[128 = 0]
[108 130 114 134 139 137 129 142 116 131 134 126 135 127 138  98 131 108
 149 168 134 127 132 164 134 146 114 110 149 123 183 125 112 137 127 113
 124 131 162 146 107 152 137  83 132 131 132 130 161 114 127 129 130 171
 142]  <88> > (62)
[110 138 133 118 121 119 130 115 105 123 153 117 145 109 149 116 138  87
 127  94 122 112 129 165 148 101 113 118 124  88 204 103 138 138 111 146
 116 136 161 153  87 168 120  14 132 126  82 137 132  31 134 154 136 142
 125]  <84> > (76)
[108 122 124 133 152 135 128 143 125 113 139 146 134 136 139 108 130 116
 124 180 128 170 122 153 135 127 112 122 141 137 219 126 112 127 161 108
 123 124 161 143 128 144 109 110 130 121 168 128 192  98 132 140 135 174
 121]  <88> > (73)
[129 134 139 126 128 122 136 118 127 107 143 133 139 111 137 139 129 123
 123 106 129 136 131 135 132 115 128 137 139 109 156 121 130 125 135 148
 122 115 139 136 138 129 125 111 128 123 129 131 146  91 131 133 134 123
 121]  <84> > (76)
[160 144 141 110 125 120 127 107 108 159 160 123 132 116 145 157 116 102
 124  61 132  84 141 148 149  59 100 117 132  70 178 123 140 127 133 136
  98 116 129 145  92 180 114  34 128 127  72 133 115  77 119 155 133 127
 124]  <84> > (75)
[ 98 122 123 139 143 134 129 139 122  94 134 132 136 126 136 100 141 117
 134 176 126 167 116 151 136 151 125 124 135 134 205 111 114 130 139 124
 134 129 162 144 135 131 128 116 132 132 166 128 195 106 137 127 141 179
 122]  <88> > (73)
[108 127 114 137 146 140 146 143 126 145 133 131 127 147 131  87 130  97
 145 172 139  95 149 157 132 156 119 115 123 139 158 135  95 129 127 100
 121 115 157 138 115 133 147 134 130 136 126 123 125 162 124 117 126 180
 124]  <88> > (62)
[169 149 136 112 125 124 139 113 108 156 153 121 140 123 142 158 117  87
 127  58 139  66 144 144 145  63 104 112 132  88 202 120 139 131 126 150
  87 109 130 145  92 176 123  23 127 128  49 140 116  73 128 154 129 134
 132]  <84> > (75)
[133 139 153 124 136 117 144 104 122 108 163 135 138  99 149 134 129 104
 120  94 126 121 125 131 151  95 122 138 139 100 170 126 135 131 123 152
 121 101 152 141 122 143 129 105 129 126 122 133 151  59 124 145 135 128
  96]  <84> > (76)
[115 134 138 123 117 126 134 115 106 103 153 120 147  98 149 129 134  98
 126  96 130 127 122 167 143 118 117 117 147  93 204  97 126 123 115 170
 123 145 159 155 114 153 117  15 130 123 100 133 154  45 142 149 136 134
 131]  <84> > (76)
[159 150 134 104 122 125 116 118 119 151 138 120 138 129 128 171 118 118
 118  65 121 100 133 123 137  67 118 125 124 109 155 123 159 127 125 143
 104 118 101 130 105 153 109  77 122 126  73 137  90  87 124 143 130 103
 130]  <84> > (75)
[114 110 134 145 127 121 136 126 128  93 131 139 107 114 135 112 135 152
 131 153 137 169 110 153 115 158 136 130 120 159 120 126  84 121 153 124
 149 150 147 142 173 110 116 144 123 124 183 128 182 175 136 115 138 143
 113]  <88> > (73)
[ 88 113 130 145 132 125 136 133 126 101 135 132 122 116 137  87 144 129
 140 167 129 170 117 157 127 160 127 127 136 146 147 122  90 129 137 109
 151 142 165 141 132 127 130 120 125 127 178 126 182 142 130 121 142 162
 116]  <88> > (73)
[133 142 130 113 118 125 133 120 111 108 140 117 145 122 147 134 127 103
 119  97 127 122 120 139 144 108 125 128 139  96 196 105 144 122 122 172
 118 126 144 141 131 137 121  61 128 121  99 127 147  53 144 148 132 117
 131]  <84> > (76)
[ 98 127 122 146 149 139 147 136 130 137 140 145 116 138 134  83 143 112
 148 164 143 118 142 157 132 151 119 118 124 149 143 140  85 138 124  85
 137 113 162 142 108 144 155 143 129 139 147 118 154 172 113 109 136 175
 113]  <88> > (62)
[ 87 126 109 135 123 139 118 145 116 119 117 116 131 136 129 107 140 116
 134 153 135 149 129 160 124 156 122 106 136 139 211  97 115 127 124 127
 121 170 155 145 121 132 125  57 130 122 122 124 153 132 144 121 133 158
 146]  <88> > (73)
[145 133 147 122 127 122 152 113 118 105 149 130 141 108 139 142 123 114
 123  85 137 115 128 141 137 107 124 132 128 107 197 112 126 130 133 165
 113 116 147 147 153 130 120  83 125 119  97 129 144  86 142 131 135 129
 116]  <84> > (59)
[106 114 128 136 121 124 126 129 126 101 128 128 125 122 132 117 134 143
 124 137 121 171 120 138 118 144 136 130 130 143 138 118 114 123 138 127
 157 146 137 133 148 118 117 125 126 130 160 131 153 135 136 120 135 133
 123]  <88> > (73)
[131 139 138 115 119 120 133 115 114 108 146 118 154 102 152 132 128  99
 119  96 125 126 116 146 146 104 117 134 147  86 174 110 148 121 120 168
 117 132 146 144 117 145 113  55 129 126 113 136 136  24 143 177 126 119
 127]  <84> > (76)
[138 136 141 115 119 121 125 108 121 162 143 115 125 129 137 140 115 105
 125  78 133  91 140 140 137  84 110 126 135 112 125 118 138 113 109 126
 105 136 118 125  89 164 113  62 126 127  80 128  63  76 120 154 128 117
 128]  <84> > (75)
[ 67 119 123 133 125 134 124 135 124 120 119 123 116 130 125  75 150 119
 137 157 125 143 138 152 136 162 133 123 141 137 133 108 115 128  98 110
 144 155 153 132 105 135 137  98 133 125 134 126 122 133 129 120 135 149
 135]  <88> > (66)
[165 148 135 114 115 128 118 108 103 154 152 111 144 120 135 167 125  98
 128  49 123  78 139 133 147  57  98 110 139  87 181 119 158 137 114 151
  94 122 109 142  69 179 124   4 133 122  43 139 112  64 121 145 125 111
 141]  <84> > (75)
[115 129 133 118 131 121 132 115 120 127 144 126 135 117 145 119 126 104
 124 119 125 122 129 147 142  98 116 135 143 107 158 120 123 114 123 139
 119 125 145 137 103 149 117  92 130 130 117 133 106  61 125 151 130 136
 117]  <84> > (76)
[155 154 136 109 111 121 122 106 107 151 148 120 135 117 134 170 126 112
 122  42 133  83 137 134 137  59 109 117 132  92 165 107 150 127 115 153
 101 130 110 133  88 170 117  22 123 120  50 131  91  76 128 152 128 103
 133]  <84> > (75)
[127 140 140 117 125 127 122 108 119 156 151 127 131 122 131 148 129 117
 129  64 126  92 141 130 142  77 115 126 127 107 129 124 141 135 109 126
 118 118 115 132  76 162 127  75 126 121  75 134  88 101 114 143 129 111
 117]  <84> > (75)
[123 132 142 128 120 127 149 117 124 117 145 129 125 111 144 131 134 110
 129  81 140 109 131 154 137 113 123 122 118 116 180 108 113 131 109 146
 119 135 148 149 126 141 129  52 124 122  89 133 134 114 138 132 134 130
 119]  <84> > (59)
[114 135 137 129 130 130 134 122 108 117 151 128 135 118 144 122 137 101
 133  96 134 117 130 168 140 110 114 115 135 114 216 107 118 131 121 139
 115 136 164 160 110 156 126  27 125 122  91 130 151  95 138 133 137 149
 124]  <84> > (59)
[126 135 136 132 128 129 149 116 118 138 154 135 128 114 143 119 135 100
 137 104 146 102 133 163 138 119 111 117 131 115 182 118 101 130 122 136
 117 119 161 157 125 149 133  58 128 129 102 126 151 126 137 127 133 150
 121]  <84> > (59)
[104 116 130 145 126 125 138 133 124  85 121 122 125 110 141  92 136 126
 129 167 129 160 110 155 128 179 130 127 136 131 128 120  91 123 137 145
 154 151 156 140 148 122 124 118 127 129 172 127 166 121 138 129 132 144
 127]  <88> > (73)
[104 114 116 144 115 126 131 144 115 106 114 110 119 123 142  72 131 128
 139 195 127 144 118 170 118 201 131 113 133 131 102 117  93 121 115 141
 141 176 154 140 138 113 131 101 127 128 158 124 150 139 140 126 123 158
 150]  <88> > (73)

[163 136 136 119 139 107 132 128  96  72 130 122 131 150   7 143  98 159
 128 103 123 117 140 141 129 148 138 112 116  79 133 138 103 142 138 119
  99 108 154 113 132 156 118 153 108 142 153 145 129 170 134 146 142 109
 105]  <33> > <81>
[184 116 121  95 131 136 129 187 121  94 105  96 145 124 106 114 157 107
 144  97 103 110 151 148 132  85 207 126 129 135 125 131 122 141 142 146
 115 127 133  89 122 188 125 140 144 135 105 142 114 151  95 144 142 197
 134]  <33> > <86>
[154 114 119 126 187 127 131 170  94  56 140 103 153 171  35 119 163 131
 126 114 129 114 126 112 131 155 134 119 121 123 150 147 136  82 127 130
 109 117 143 129 109 175 103 178 125 123 171 145 119 177 133 116 130 137
 137]  <33> > <86>
[120 101 119  94 168 132 144 118  83 107 120  78 147 147 153 121 145 149
 142  92  93 152  99 135 132  95  91 138 140 173 175  93 145  83  96 183
  70 141 144 102 116  92 111 208 139 148 160 128 144 120 129 150 190 168
 132]  <30> > <69>
[168 129 124 117 127 154 120 142 104 124 110 100 152 112 158 132 138 123
 109  91 100 129 124 130 142  63 127 136 120 154 155 120 142  82 115 187
  72 149 130  93 116 114 133 176 143 130 136 121 144 106 112 139 162 237
 105]  <30> > <74>
[157 132 146 135 120 160 135 129 115 114 121 113 152 127 119 123 102 120
 107  93 107 120  14 134 140  88 115 133 108 176 168 119 139 104 122 178
  81 135 110  79 100 130 125 175 150 133 133 129 149 115 139 135 151 191
 140]  <30> > <83>
[ 98 107 152 145 145 151 128  96  98 128 111  46 146 132  99 113  85 145
 110  99 104 137 133 133 151  90  98 139 134 222 155 124 143 113 101 155
  63 173 140 118 136  84 133 227 120  71 138 140 166 119 130 120 153 146
 114]  <30> > <69>
[145 114 157 103 161 131 120 160 112  93 128  81 139 142  97 118 128 133
 120 111 109 151 130 138 143  96 110 133 111 147 164 139 129 112 126 148
  83 141 121 116 122 139 144 206 136 140 160 147 122 134 159 113 142 154
 120]  <30> > <69>
[148 116 143 139 166 149 129 150 114  77 130 103 129 159  42 125 171 135
 130  65 141 121 146 125 142 128 158  90 134 121 127 159 128 143 145 121
  98  98 154 111 118 183 122 184 142 137 134 139 133 181 119 114 123 180
 119]  <33> > <81>
[157 127 114 133 163 154 143 162  79 115 130 103 137 150 175 135 111 126
 102  96  97 129 122 127 106  67 101 132 129 163 168 105 163  92 123 158
  61 135 115  79 121 113  99 199 141 166 169 144 130 106 144 138 139 208
 121]  <30> > <83>
[169 133 122 144 123 128 127 165 103  88 122  82 128 158  57 124 146 158
 129 112 119 128 131 116 129 128 132 126 161  96 127 108 138 132 133 126
  50 140 152  97 136 141 134 148 124 172 147 129 128 155 120 171 123 121
 120]  <33> > <76>
[178 118 133 128  92 106 136 113 117  80 118 125 118 124  16 103 133 138
 137 109 149 120 167 179 141 140 162 120 146 100 150 144 133 150 141 148
 129 123 143 106 101 179 120  58 137  98 113 137 123 160 130 143 153 167
 125]  <33> > <81>
[166 103 122 109 175  99 135 144  85  37 128 116 123 139  19 140 203 155
 128 103 141 130 128 125 130 156 141 111 152  96 164 133 112 146 132 155
 108 104 158 103 136 129 109 118  73 121 139 159 109 144 135 141 124 197
 102]  <33> > <86>
[142 135 132 116 134 161 146 147 112 133 109 104 157 149 148 123 102 121
 110 101  82 127 128 140 134  69 103 134 132 196 155 117 145  96 102 174
  59 146 125  85 114 107 193 216 137 147 175 138 150 106 142 131 153 191
 115]  <30> > <83>
